The symbols move the units like this.
state | v q m p h l
w885 | w571 w598 w786 w779 w458 w691
w27 | w310 w682 w451 w384 w3 w573
w38 | w730 w851 w503 w792 w80 w506
w482 | w991 w849 w539 w513 w792 w651
w506 | w29 w80 w128 w38 w384 w19
w412 | w799 w53 w78 w622 w399 w532
w682 | w744 w494 w327 w70 w520 w3
w310 | w327 w744 w881 w416 w98 w70
w813 | w154 w802 w189 w183 w428 w219
w486 | w512 w191 w399 w78 w984 w799
w593 | w428 w513 w96 w634 w482 w189
w725 | w889 w779 w884 w512 w885 w191
w663 | w532 w611 w622 w726 w78 w686
w494 | w519 w508 w673 w98 w548 w520
w621 | w189 w154 w634 w393 w96 w183
w679 | w663 w668 w408 w973 w903 w905
w248 | w668 w622 w663 w905 w412 w147
w875 | w204 w396 w810 w571 w971 w598
w849 | w503 w730 w19 w302 w29 w792
w147 | w903 w412 w686 w248 w532 w408
w503 | w384 w573 w851 w891 w371 w128
w399 | w423 w871 w191 w53 w889 w281
w519 | w973 w905 w200 w681 w248 w141
w622 | w486 w91 w611 w903 w53 w412
w500 | w53 w281 w799 w532 w512 w611
w786 | w322 w625 w598 w415 w204 w589
w634 | w802 w602 w154 w219 w513 w593
w984 | w779 w691 w889 w191 w977 w423
w78 | w281 w725 w53 w611 w191 w486
w408 | w622 w532 w668 w147 w500 w726
w302 | w891 w128 w506 w991 w730 w849
w396 | w183 w219 w393 w272 w634 w971
w589 | w810 w204 w458 w786 w272 w571
w802 | w480 w539 w482 w96 w373 w428
w611 | w399 w512 w91 w500 w725 w78
w767 | w3 w974 w70 w371 w327 w451
w430 | w792 w506 w302 w480 w19 w539
w744 | w673 w519 w120 w785 w141 w98
w573 | w70 w3 w416 w27 w881 w371
w393 | w593 w398 w219 w287 w154 w621
w19 | w851 w384 w730 w506 w27 w891
w726 | w412 w500 w903 w408 w611 w663
w80 | w451 w310 w371 w851 w70 w384
w232 | w786 w571 w977 w889 w875 w779
w626 | w219 w593 w183 w971 w189 w287
w91 | w191 w423 w512 w799 w884 w53
w398 | w513 w651 w428 w189 w480 w154
w189 | w602 w482 w802 w593 w651 w398
w851 | w767 w416 w573 w29 w310 w80
w128 | w27 w371 w80 w503 w767 w730
w810 | w626 w393 w396 w322 w621 w625
w141 | w679 w248 w59 w519 w147 w508
w371 | w682 w881 w310 w573 w974 w767
w977 | w598 w322 w571 w691 w810 w415
w881 | w494 w120 w744 w3 w970 w974
w327 | w120 w673 w494 w974 w681 w785
w287 | w634 w189 w813 w626 w398 w393
w973 | w726 w686 w147 w59 w668 w679
w200 | w147 w726 w905 w548 w663 w59
w53 | w984 w884 w725 w91 w871 w399
w384 | w416 w70 w767 w80 w682 w27
w785 | w970 w681 w520 w327 w519 w744
w532 | w91 w399 w486 w412 w281 w500
w96 | w651 w430 w513 w154 w539 w802
w451 | w881 w327 w682 w767 w785 w416
w673 | w200 w973 w508 w970 w679 w681
w730 | w573 w767 w384 w128 w451 w29
w3 | w98 w520 w785 w682 w120 w881
w905 | w686 w903 w726 w679 w622 w248
w513 | w373 w302 w430 w602 w849 w482
w602 | w539 w991 w480 w428 w302 w513
w974 | w520 w970 w98 w881 w673 w327
w423 | w885 w977 w232 w984 w415 w884
w625 | w287 w621 w971 w810 w183 w204
w183 | w398 w96 w593 w621 w802 w813
w512 | w871 w232 w423 w281 w779 w725
w651 | w302 w792 w373 w482 w38 w480
w598 | w272 w971 w625 w875 w626 w458
w281 | w884 w889 w984 w399 w232 w512
w480 | w849 w38 w991 w651 w506 w430
w539 | w38 w19 w849 w430 w891 w373
w428 | w430 w373 w651 w802 w991 w602
w792 | w128 w29 w891 w849 w851 w38
w971 | w813 w634 w621 w396 w593 w626
w70 | w785 w98 w974 w310 w494 w682
w219 | w96 w428 w398 w813 w602 w634
w415 | w458 w810 w875 w977 w625 w786
w871 | w977 w786 w885 w884 w589 w889
w681 | w59 w679 w548 w673 w905 w519
w686 | w500 w78 w412 w663 w486 w668
w98 | w681 w141 w970 w744 w508 w494
w416 | w974 w785 w3 w451 w744 w310
w779 | w589 w875 w415 w232 w598 w885
w272 | w621 w813 w287 w204 w219 w396
w191 | w232 w885 w871 w725 w691 w984
w571 | w625 w272 w322 w589 w396 w875
w154 | w482 w480 w602 w398 w430 w96
w120 | w508 w200 w519 w520 w59 w970
w970 | w548 w59 w141 w120 w973 w673
w884 | w691 w415 w779 w423 w786 w871
w548 | w248 w408 w679 w508 w726 w200
w799 | w725 w984 w281 w486 w423 w91
w458 | w396 w626 w204 w598 w287 w322
w508 | w905 w147 w973 w141 w408 w548
w889 | w415 w589 w691 w871 w571 w232
w891 | w80 w27 w29 w19 w573 w503
w59 | w408 w663 w248 w200 w686 w973
w991 | w19 w503 w38 w373 w128 w302
w373 | w506 w891 w792 w539 w503 w991
w322 | w971 w287 w272 w458 w393 w810
w691 | w875 w458 w589 w885 w322 w977
w668 | w611 w486 w532 w686 w799 w903
w520 | w141 w548 w681 w494 w200 w120
w903 | w78 w799 w500 w668 w91 w622
w29 | w371 w451 w27 w730 w416 w851
w204 | w393 w183 w626 w625 w813 w272

The rows follow the links: the fewer symbols apart two units are, the more alike their rows tend to be.

Unit, then a row for it; each showing differs a little:
w480: -61 508 -351 -130 -24 -228 496 57 165 105 591 637 -108 -203 -152 158 371 535 -384 -749 -159 239 296 -841 -46 932 322 -303 222 -153 408 -501 -219 -525 -26 -273 775 -126 314 335 -153 396 -191 -215 24
w430: 10 384 -375 -90 45 -236 488 132 203 177 681 611 -111 -213 -203 156 334 507 -349 -787 -176 188 179 -796 -17 863 349 -384 166 -302 435 -333 -194 -511 41 -277 821 -204 327 333 -186 321 -248 -273 -75
w78: -272 -297 238 152 -55 -58 -178 -10 -225 -135 -1011 -546 -122 70 191 -13 -31 -494 235 750 245 -186 -191 773 -156 -471 -331 566 243 669 -683 -143 285 459 -146 197 -694 497 -232 -324 -133 -401 238 -11 146
w626: 232 517 -166 264 48 -321 871 376 47 -23 276 -335 118 -71 -412 41 -31 -401 -305 -683 -29 -411 652 341 -148 -355 -216 605 -337 198 271 231 -88 163 -572 -419 -83 -965 94 -89 -650 455 440 66 138
w851: -267 113 132 7 89 3 -605 -271 47 26 831 154 487 385 -445 -240 -182 184 -393 390 -16 -18 -437 39 139 259 -338 -454 -173 -678 327 320 123 378 -356 -612 888 -347 -65 -323 -271 258 235 853 -571
w573: -137 115 198 -23 -6 96 -588 -218 -221 -26 587 86 466 434 -445 42 -81 360 -561 745 -219 -77 -383 247 81 376 -498 -307 271 -496 147 243 348 352 -738 -674 706 -217 67 -261 90 87 133 798 -502
w611: -308 -300 209 146 -50 -1 -224 32 -176 -82 -926 -615 -137 100 204 -11 -148 -513 259 753 214 -234 -176 735 -49 -548 -310 497 175 593 -722 -20 313 484 -99 174 -680 514 -223 -383 -84 -453 249 24 21
w451: 96 3 133 -76 -65 234 -505 -101 -339 56 583 115 408 359 -396 263 -32 543 -581 810 -283 -163 -360 338 -2 376 -466 -290 596 -396 -30 201 450 197 -847 -781 568 6 203 -216 272 -90 -124 518 -460
w120: -22 -605 86 -333 95 164 -857 -199 -39 113 -110 564 195 -88 297 -120 -106 315 336 623 417 329 -697 -287 -80 144 134 -507 497 54 -283 -435 63 -124 603 -27 113 876 -156 -104 -2 -606 -827 -410 -234
w519: -215 -700 308 -371 52 -106 -742 -214 -242 -234 -421 447 130 -23 537 -360 -7 221 352 753 187 271 -852 -9 -102 260 22 -673 57 -81 -37 -280 94 -149 818 479 153 430 -398 145 289 -483 -598 -163 -14
w512: 206 -92 189 -9 -121 -119 351 102 -438 -297 -1099 -156 -24 -322 328 156 148 -139 270 313 158 73 264 483 -444 -198 -147 622 296 939 -143 -516 25 -160 45 415 -929 -93 -199 216 126 -231 -172 -529 757
w682: 407 -151 14 -195 37 385 -499 -5 -248 208 549 194 359 213 -301 413 -100 619 -414 737 -171 -111 -249 153 -64 155 -227 -194 920 -230 -290 75 456 -2 -657 -808 369 446 315 -247 292 -446 -552 -7 -547
w984: 429 -23 67 -53 -84 -8 481 100 -305 -228 -932 -100 -133 -421 386 151 174 -90 392 -105 133 192 428 146 -294 -270 131 538 55 800 9 -417 -149 -355 295 560 -1000 -98 -114 404 264 -94 -239 -645 842
w884: 412 -16 -25 -46 -145 99 457 46 -148 -161 -790 -113 -268 -425 433 138 131 -105 475 -370 67 248 514 -84 -120 -337 286 451 -89 636 67 -330 -309 -366 463 698 -1010 -38 -110 478 358 4 -209 -635 786
w813: 341 760 -229 230 -35 186 400 -39 121 201 408 -187 278 -42 -635 148 -84 -81 -195 -553 268 73 850 -216 31 -254 -121 750 35 419 258 -103 -332 165 -740 -585 -281 -581 229 -237 -673 674 331 154 246
w494: 144 -539 50 -305 137 272 -831 -128 -12 225 131 500 220 -88 170 5 -106 362 275 593 371 258 -523 -285 -69 38 132 -433 737 70 -392 -396 131 -121 350 -241 117 969 -12 -236 -15 -613 -881 -480 -323
w399: 44 -107 232 45 -124 -196 239 121 -473 -305 -1178 -277 -36 -207 286 125 160 -242 203 535 194 -62 110 609 -392 -202 -304 631 300 937 -283 -514 145 -1 -70 324 -860 32 -223 8 -15 -265 -14 -393 673
w973: 11 -736 358 -191 42 -102 -344 17 -370 -384 -359 107 -37 123 572 -188 -87 38 188 559 -373 -140 -694 553 -59 -99 -66 -623 -367 -540 118 470 282 -163 571 668 -41 -116 -339 316 947 -505 -263 100 -87
w59: -45 -772 356 -259 0 -152 -361 -32 -344 -411 -420 182 2 78 573 -236 -35 82 190 641 -310 -109 -808 496 -90 -8 -104 -704 -320 -465 121 317 282 -189 690 721 30 -82 -356 335 880 -531 -335 30 -22
w767: -1 61 161 -66 -11 216 -505 -155 -297 -9 575 60 449 391 -399 195 -64 486 -585 832 -257 -140 -364 333 6 383 -488 -298 472 -437 48 209 429 294 -804 -739 643 -100 160 -203 217 -44 11 641 -515
w412: -201 -486 192 186 21 187 -352 65 -26 29 -632 -715 -187 224 176 -15 -265 -564 309 666 58 -348 -249 744 102 -770 -207 315 44 187 -743 425 355 529 -69 172 -637 615 -113 -393 141 -530 293 127 -222

Each walk starts at a row. The symbols on each line, taken left to right, move it on to the next unit.
Answer with the unit's row; about right is enough.
-110 -748 364 -289 -5 -178 -456 -83 -356 -394 -436 211 42 57 609 -261 -6 98 200 686 -216 0 -824 405 -133 86 -69 -702 -296 -404 177 204 255 -189 715 688 74 -48 -384 330 803 -493 -377 64 35
v p h q p	-164 -142 273 104 -92 -168 73 94 -423 -231 -1127 -383 -54 -80 267 55 59 -323 186 714 286 -124 16 715 -371 -263 -373 653 352 891 -440 -412 243 212 -105 248 -796 192 -215 -136 -98 -315 96 -205 460
v p p m	452 -36 17 -43 -116 88 480 69 -227 -192 -827 -91 -144 -431 425 130 131 -80 427 -264 76 214 470 -2 -214 -286 236 492 17 691 60 -367 -230 -366 357 629 -1040 -86 -96 413 331 -64 -230 -657 811
-59 -605 192 108 45 276 -369 75 7 -1 -376 -660 -229 274 240 11 -360 -481 312 503 -162 -438 -296 765 240 -875 -101 44 -150 -203 -641 781 376 401 61 285 -552 517 -62 -301 490 -571 143 119 -357
l p q q	379 -32 101 -35 -137 -48 443 129 -362 -238 -964 -58 -61 -390 362 170 151 -79 351 31 150 123 403 253 -320 -228 21 558 179 849 -23 -478 -138 -281 246 518 -992 -122 -133 357 261 -174 -244 -647 843
m v h p q	335 557 -191 285 49 -191 739 298 79 42 322 -350 189 -34 -472 81 -41 -379 -294 -665 7 -344 755 249 -152 -343 -247 651 -311 214 253 238 -125 190 -636 -498 -114 -926 138 -152 -677 464 390 97 159
452 -347 -35 -267 37 447 -577 -10 -152 296 481 306 306 53 -162 354 -137 529 -137 591 32 -36 -278 -58 -64 8 -28 -256 992 -129 -425 -52 282 -32 -348 -677 183 735 340 -305 179 -568 -761 -376 -553
m h l l p	-185 -709 378 -291 33 -208 -497 -124 -348 -358 -438 318 63 25 635 -316 42 132 249 712 -94 86 -844 293 -128 182 -44 -712 -223 -342 177 52 197 -190 771 635 95 26 -405 328 643 -508 -463 32 47
l p l m m v v	-228 -182 259 139 -61 -137 -21 59 -408 -185 -1134 -444 -68 -36 232 16 19 -375 195 753 252 -152 -37 736 -290 -338 -355 625 303 834 -560 -323 258 292 -154 251 -736 301 -250 -182 -121 -386 169 -140 374
107 -774 306 -207 33 16 -297 102 -277 -308 -269 -78 -37 152 495 -110 -136 -67 204 475 -432 -297 -595 681 35 -373 -66 -567 -401 -597 -23 734 300 -63 469 600 -170 -62 -216 240 1016 -559 -220 94 -172
l p v p h v	126 -84 210 34 -121 -159 306 101 -489 -307 -1118 -178 -48 -262 355 120 159 -175 241 410 209 9 205 547 -406 -183 -217 607 277 943 -215 -554 142 -72 -19 353 -871 -27 -203 126 47 -234 -104 -472 719
q q m l m p q	423 698 -219 239 -33 99 479 45 94 129 407 -248 304 -84 -611 137 -114 -163 -189 -613 193 -59 850 -82 -26 -267 -151 704 -106 343 247 -23 -278 180 -745 -592 -242 -671 189 -186 -681 614 356 114 238
-198 125 174 46 -28 81 -583 -255 -140 -36 649 99 460 417 -475 -20 -111 318 -547 674 -139 -92 -403 233 68 391 -485 -385 133 -534 190 262 287 376 -652 -659 770 -248 42 -281 21 175 201 889 -483
q q m l m p q	135 -747 286 -91 64 150 -286 133 -172 -202 -210 -307 -128 228 425 -62 -227 -188 184 435 -412 -369 -479 732 123 -553 -65 -365 -392 -608 -171 873 344 65 341 524 -301 52 -172 110 999 -561 -130 91 -259
v l q l v p p	283 -69 174 -24 -98 -101 416 130 -407 -277 -1017 -154 -71 -348 352 176 156 -113 323 210 131 75 348 377 -377 -195 -74 590 221 832 -89 -501 -24 -236 127 493 -964 -131 -185 249 176 -183 -196 -614 814
-218 128 201 16 -8 57 -610 -261 -89 -15 693 90 463 444 -420 -130 -154 258 -517 609 -121 -62 -448 151 129 338 -446 -437 30 -585 268 289 239 389 -633 -640 791 -301 -9 -253 -45 203 226 909 -487
l h l m h q	118 -767 251 -126 30 85 -277 111 -209 -251 -267 -208 -136 191 498 -72 -183 -106 171 450 -443 -346 -564 714 103 -451 -78 -486 -383 -616 -74 805 312 -11 432 559 -198 -2 -163 179 998 -580 -149 87 -213
h v m p q	394 16 -56 -21 -113 164 441 60 -49 -124 -723 -97 -297 -407 422 83 97 -145 542 -474 72 307 491 -199 -49 -304 370 445 -148 580 83 -274 -356 -418 544 733 -974 10 -89 430 362 4 -169 -625 774
157 -27 135 -133 -4 254 -489 -91 -314 80 560 121 407 353 -394 314 -29 568 -593 784 -275 -119 -272 334 -72 306 -421 -246 695 -334 -78 180 452 172 -817 -799 523 86 230 -216 337 -181 -210 354 -506
v v q m m	168 -734 260 -43 31 164 -329 132 -137 -158 -200 -412 -166 249 386 -50 -285 -256 205 439 -388 -419 -438 712 127 -701 -59 -287 -312 -546 -281 908 339 138 282 460 -389 162 -104 32 943 -606 -100 103 -309
l p m l	-55 -536 188 120 28 270 -380 66 -2 15 -428 -651 -261 253 232 11 -350 -483 333 554 -73 -389 -288 743 178 -875 -124 141 -76 -60 -730 674 318 454 19 233 -606 581 -92 -308 382 -532 224 119 -360
281 -73 92 -157 -12 329 -446 -45 -351 117 567 146 385 279 -362 393 -49 583 -551 768 -233 -157 -273 251 -61 260 -348 -247 771 -359 -142 154 463 107 -817 -822 487 202 254 -240 351 -283 -322 239 -531
p l p q m m	-205 -652 296 -335 54 -67 -769 -221 -190 -100 -348 531 171 -59 490 -315 -4 249 338 742 267 304 -870 -129 -143 235 41 -648 153 -29 -56 -379 79 -182 782 353 142 549 -360 88 192 -534 -651 -241 -49
m v l l p h p l	-236 -424 235 177 -31 144 -324 10 -78 -19 -718 -651 -216 182 174 -16 -260 -553 285 698 163 -297 -245 725 36 -696 -242 402 82 346 -773 268 318 532 -99 201 -661 630 -149 -392 29 -441 283 106 -161
